Below is a small trained network, with its code and all its weights. Each question gives an input and a target symbol and asks what happens when units are switched off, that is, made to give their printed mean instead of their output.

import numpy as np


def w(rows, s, z=0):
    codes = np.array(rows[::2]) - 128.0
    scale = np.full(codes.shape[1], s)
    scale[-1] = z or s
    return codes * scale


def norm(h):
    return h / np.sqrt((h * h).mean(-1, keepdims=True) + 1e-5)


def f(y):
    return np.maximum(y, 0)


def softmax(a):
    e = np.exp(a - a.max(-1, keepdims=True))
    return e / e.sum(-1, keepdims=True)


def log_softmax(a):
    a = a - a.max(-1, keepdims=True)
    return a - np.log(np.exp(a).sum(-1, keepdims=True))


def net(x, mask):
    ids = ['ΓΔΣΦΩαβζηθλμπτψ'.index(c) for c in x.split()]
    T = len(ids)
    res = E[ids] + P[:T]
    r = norm(res)
    for j in range(2):
        rows = slice(2 * j, 2 * j + 2)
        q, k, v = (r @ M[0][rows].T for M in (Q, K, V))
        z = softmax(np.where(np.tri(T) > 0, q @ k.T / 2**0.5, -1e9)) @ v
        o = O[0][rows]
        res = res + np.where(mask[j], z, o[:, -1]) @ o[:, :-1]
    y = f(norm(res) @ A[0][:, :-1].T + A[0][:, -1])
    res = res + np.where(mask[2:14], y, B[0][:, -1]) @ B[0][:, :-1]
    return log_softmax(norm(res)[-1] @ U[:, :-1].T + U[:, -1])


Q, K, V, O, A, B = {}, {}, {}, {}, {}, {}
E = w([
[63,207,105,118,71,122,167,253,140,191],'Γ',
[133,223,205,108,112,161,144,243,110,199],'Δ',
[153,154,160,113,168,81,195,156,164,131],'Σ',
[129,72,80,155,131,175,187,106,183,76],'Φ',
[132,105,170,67,120,142,187,184,182,139],'Ω',
[87,134,18,150,121,135,115,117,142,138],'α',
[140,86,99,117,102,143,72,128,62,155],'β',
[165,177,90,157,132,157,155,205,122,153],'ζ',
[174,118,115,117,93,176,185,204,172,171],'η',
[197,189,125,126,144,135,156,187,165,198],'θ',
[147,190,140,167,105,165,176,186,179,180],'λ',
[53,81,93,73,138,155,88,113,111,135],'μ',
[129,140,123,119,156,160,177,200,146,117],'π',
[246,119,202,123,125,164,173,209,141,162],'τ',
[148,110,160,163,123,213,141,67,134,125],'ψ',
],0.018)
P = w([
[150,243,126,73,107,137,69,136,96,26],'0',
[151,111,156,182,238,145,109,228,153,213],'1',
[125,157,133,118,181,130,249,145,27,192],'2',
[83,148,198,83,26,85,100,127,201,117],'3',
[130,89,155,192,228,146,88,203,153,208],'4',
[112,144,123,125,185,127,231,112,15,180],'5',
[152,166,156,104,47,90,79,90,195,146],'6',
[127,83,143,189,216,142,91,159,157,214],'7',
[104,124,109,134,183,122,220,76,12,168],'8',
[164,168,128,98,85,91,53,40,194,133],'9',
[130,77,132,173,198,137,96,111,160,212],'10',
],0.016)
Q[0] = w([
[94,79,147,151,221,156,173,154,141,219],'H0',
[120,78,163,176,160,112,6,144,230,134],'H0',
[142,101,161,200,133,109,11,181,176,84],'H1',
[98,99,148,169,164,132,106,137,169,203],'H1',
],0.014)
K[0] = w([
[112,58,64,155,124,165,70,7,104,114],'H0',
[120,24,120,185,121,66,147,27,139,188],'H0',
[82,157,193,191,116,171,130,79,133,165],'H1',
[101,89,109,120,141,148,98,86,126,162],'H1',
],0.015)
V[0] = w([
[118,122,81,166,159,168,206,111,216,51],'H0',
[189,114,251,135,130,181,128,91,98,117],'H0',
[127,145,139,114,181,165,110,76,119,56],'H1',
[136,125,84,79,97,234,124,155,135,120],'H1',
],0.015)
O[0] = w([
[75,187,156,212,204,84,118,254,122,31,193],'H0',
[59,168,220,137,150,214,98,34,133,147,79],'H0',
[214,159,194,205,106,97,116,104,107,144,58],'H1',
[98,122,181,138,98,97,69,96,135,47,252],'H1',
],0.014,0.0036)
A[0] = w([
[128,90,107,150,159,204,87,161,150,154,93],'N0',
[137,130,163,191,107,141,157,108,64,136,87],'N1',
[99,199,120,96,142,140,98,88,190,153,98],'N2',
[164,87,117,130,87,120,29,132,225,149,63],'N3',
[162,133,121,127,112,85,145,138,87,39,131],'N4',
[139,148,156,174,163,111,70,157,192,120,157],'N5',
[97,140,129,88,160,157,176,95,80,164,108],'N6',
[87,160,165,127,99,168,93,109,161,100,112],'N7',
[112,160,91,86,183,141,167,140,81,143,7],'N8',
[110,115,132,190,178,129,164,171,52,97,142],'N9',
[159,177,117,74,6,204,10,161,178,22,153],'N10',
[160,131,111,168,109,145,66,153,207,144,110],'N11',
],0.02,0.017)
B[0] = w([
[158,150,168,129,76,106,128,116,86,116,167],'N0',
[81,76,115,109,160,91,143,148,96,142,175],'N1',
[125,127,117,184,164,124,112,94,77,177,227],'N2',
[14,172,84,112,161,55,174,88,165,124,169],'N3',
[108,140,130,122,108,162,71,162,153,147,198],'N4',
[103,63,82,158,127,139,124,92,126,112,232],'N5',
[133,85,129,154,115,145,143,171,166,65,187],'N6',
[170,169,64,101,138,69,112,153,160,116,207],'N7',
[125,146,177,159,136,42,98,137,219,146,145],'N8',
[158,175,120,93,106,147,184,88,136,149,228],'N9',
[76,169,217,5,114,115,69,64,147,14,250],'N10',
[104,120,85,74,152,115,66,112,109,98,171],'N11',
],0.021,0.014)
U = w([
[176,99,74,72,175,135,115,174,145,134,139],'Γ',
[112,87,117,103,112,193,139,93,202,168,112],'Δ',
[167,162,134,104,149,140,206,120,69,122,166],'Σ',
[95,169,179,182,108,105,137,173,106,119,134],'Φ',
[83,122,116,82,172,6,149,112,140,132,2],'Ω',
[203,201,116,152,53,96,137,112,105,126,146],'α',
[209,104,144,129,103,136,136,86,123,116,163],'β',
[57,143,157,113,122,162,115,179,141,194,135],'ζ',
[144,155,157,95,101,125,117,106,135,70,187],'η',
[105,50,158,136,142,108,156,154,119,86,103],'θ',
[160,141,155,151,116,88,180,110,218,115,95],'λ',
[143,102,174,145,106,43,114,149,113,157,130],'μ',
[79,143,124,176,41,121,154,108,111,130,100],'π',
[104,107,136,148,207,137,95,110,131,162,167],'τ',
[65,174,116,139,191,202,161,164,159,112,84],'ψ',
],0.013,0.0088)

Each question gives the input, a string of symbols that net reads in full, and the target symbol t.
The units are the heads (2 rows each of Q, K, V and O) and the neurons (one row each of A and B). Each row of codes is followed by its name. A weight is (code - 128) times the scale printed after its matrix; where a second scale follows, it is the last column's (O, A, B and U).
mask holds one flag per unit, heads first, then neurons. A switched-off unit (its flag False) gives its mean, the last column of its rows in O or B, instead of its output. The means were averaged over made-up inputs and are rounded, as every weight is.
A unit's drop is (log p(t) with every unit on - log p(t) with that unit switched off) / (log p(t) with every unit on - log p(t) with every unit switched off).
The circuit of an input: a set's keep is (log p(t) with only the set's units on - log p(t) with every unit switched off) / (log p(t) with every unit on - log p(t) with every unit switched off). Starting from the 12 units with the biggest drops (on a tie, the unit counted first), units are removed one at a time, each time the one whose removal leaves the highest keep (on an exact tie, the one counted first), for as long as the keep stays at least 0.8.
units of the circuit, in order: the units of the circuit, biggest drop first
most important unit: the unit with the biggest drop
top k neurons: the k neurons with the biggest drops, biggest first
heads that matter: for each layer, one digit per head in row order, 1 if its drop is at least 0.15 and else 0, layers parted by /
input τ η θ ψ π θ θ Ω α, target τ: top 2 neurons => [N10 N9]
input Δ α θ Σ θ θ Σ Σ μ, target Δ: units of the circuit, in order => [H0 N10]
input Σ α θ Φ Σ β, target Σ: units of the circuit, in order => [N9 N10]
input θ α α λ μ ζ β α Γ η ζ, target Γ: units of the circuit, in order => [H0 N10]
input α θ Σ Σ ψ Σ, target α: most important unit => H0
input Σ Σ β Δ Σ Σ Σ, target τ: top 2 neurons => [N2 N9]
input λ Φ η ψ η θ θ η, target τ: units of the circuit, in order => [H0 N10 N2]
input ζ θ Ω, target ζ: top 3 neurons => [N4 N10 N7]
input π Γ ψ α Σ λ, target π: top 4 neurons => [N10 N9 N5 N4]
input θ Σ θ, target θ: units of the circuit, in order => [H0 N6 N9 N7]
input Φ Σ ψ Γ λ Γ, target Φ: heads that matter => 11
input Σ Ω α θ Φ Σ Σ Δ, target ψ: heads that matter => 10
input Δ Δ Σ ψ Σ Ω Σ Σ, target τ: units of the circuit, in order => [H0 N10]
input τ π Σ μ μ θ ψ Σ τ, target τ: units of the circuit, in order => [H0 N10 N9]
input Σ Σ θ β Σ Σ Γ θ Σ θ η, target Δ: units of the circuit, in order => [H0]
input θ ζ Σ τ α μ, target θ: units of the circuit, in order => [H0 N10 N6 N9]
input ζ θ η η π, target Σ: units of the circuit, in order => [N9 N10 N4]
input τ τ Ω λ λ, target π: heads that matter => 01
input Σ Σ λ Ω η λ ψ Φ θ, target Σ: heads that matter => 01
input Φ Σ Σ Φ ψ, target τ: units of the circuit, in order => [N10]
input η π θ μ α θ Γ π, target Γ: heads that matter => 10
input μ τ α η λ, target Γ: units of the circuit, in order => [H0 N10]
input μ Φ Σ θ Σ θ, target μ: top 3 neurons => [N1 N10 N9]
